Below is a small trained network, with its code and all its weights. Each question gives an input and a class and asks what happens when units are switched off, that is, made to give their printed mean instead of their output.

import numpy as np


def w(rows, s, z=0):
    codes = np.array(rows[::2]) - 128.0
    scale = np.full(codes.shape[1], s)
    scale[-1] = z or s
    return codes * scale


def f(y):
    return y / 2 * (1 + np.tanh(0.7978845608 * (y + 0.044715 * y**3)))


def log_softmax(a):
    a = a - a.max(-1, keepdims=True)
    return a - np.log(np.exp(a).sum(-1, keepdims=True))


def net(x, mask):
    res = np.array(x, float).reshape(1, 6) / 4 @ E
    y = f(res @ A[0][:, :-1].T + A[0][:, -1])
    res = res + np.where(mask, y, B[0][:, -1]) @ B[0][:, :-1]
    return log_softmax(res[-1] @ U[:, :-1].T + U[:, -1])


A, B = {}, {}
E = w([
[154,132,122,119,99,112],'x0',
[123,174,254,135,113,102],'x1',
[154,151,115,98,99,126],'x2',
[156,127,124,123,97,108],'x3',
[85,105,126,28,126,56],'x4',
[209,74,160,75,192,181],'x5',
],0.013)
A[0] = w([
[126,64,2,112,153,125,162],'n1',
[132,161,241,102,144,84,180],'n2',
[44,152,79,151,83,82,74],'n3',
[185,49,156,69,171,150,106],'n4',
[80,84,119,38,145,58,4],'n5',
[175,166,104,194,129,173,32],'n6',
],0.022,0.0034)
B[0] = w([
[66,148,220,117,5,157,255],'n1',
[74,135,174,115,26,161,247],'n2',
[140,218,85,116,182,82,224],'n3',
[123,230,62,138,185,58,238],'n4',
[205,1,105,163,204,170,229],'n5',
[172,17,109,119,193,135,190],'n6',
],0.016,0.024)
U = w([
[40,148,156,124,31,162,159],'0',
[91,248,26,136,167,72,6],'1',
[140,17,81,152,157,163,208],'2',
],0.012,0.0022)

Each question gives the input, the list of numbers given to net, and the class t.
The units are the neurons (one row each of A and B). Each row of codes is followed by its name. A weight is (code - 128) times the scale printed after its matrix; where a second scale follows, it is the last column's (A, B and U).
mask holds one flag per neuron, in row order. A switched-off neuron (its flag False) gives its mean, the last column of its row in B, instead of its output. The means were averaged over made-up inputs and are rounded, as every weight is.
A unit's drop is (log p(t) with every unit on - log p(t) with that unit switched off) / (log p(t) with every unit on - log p(t) with every unit switched off).
The circuit of an input: a set's keep is (log p(t) with only the set's units on - log p(t) with every unit switched off) / (log p(t) with every unit on - log p(t) with every unit switched off). Starting from all 6 units, units are removed one at a time, each time the one whose removal leaves the highest keep (on an exact tie, the one counted first), for as long as the keep stays at least 0.8.
units of the circuit, in order: the units of the circuit, biggest drop first
most important unit: the unit with the biggest drop
top k neurons: the k neurons with the biggest drops, biggest first
drop of u: that unit's drop, to one decimal
input [6,3,7,-4,-6,4], class 2: top 3 neurons : (n6 n1 n3)
input [-1,7,7,-8,8,8], class 1: units of the circuit, in order : (n4)
input [-5,6,0,-8,-6,7], class 1: top 3 neurons : (n4 n1 n5)
input [-3,-6,-8,-1,2,7], class 1: top 2 neurons : (n4 n2)
input [-8,5,2,8,-5,-6], class 1: top 3 neurons : (n1 n5 n3)
input [4,-6,1,-6,7,-3], class 2: top 2 neurons : (n5 n2)
input [4,-7,5,8,7,7], class 0: top 3 neurons : (n1 n3 n6)
input [-3,-5,-7,-8,-3,3], class 0: top 2 neurons : (n1 n5)
input [-4,-2,0,0,8,7], class 2: top 2 neurons : (n5 n3)
input [7,0,3,-2,-2,-3], class 1: top 3 neurons : (n5 n1 n2)
input [-3,-1,6,4,7,6], class 2: top 2 neurons : (n5 n3)
input [-3,-1,-7,-1,-6,6], class 1: top 2 neurons : (n4 n5)
input [-7,2,2,-8,-3,-1], class 2: top 4 neurons : (n1 n4 n2 n3)
input [-2,-1,4,3,4,-2], class 2: most important unit : n4
input [-4,-3,6,-8,2,8], class 1: drop of n4 : 4.9
input [2,-1,-8,0,3,-8], class 1: drop of n3 : 1.3
input [-8,2,1,-7,7,0], class 2: drop of n2 : 0.0
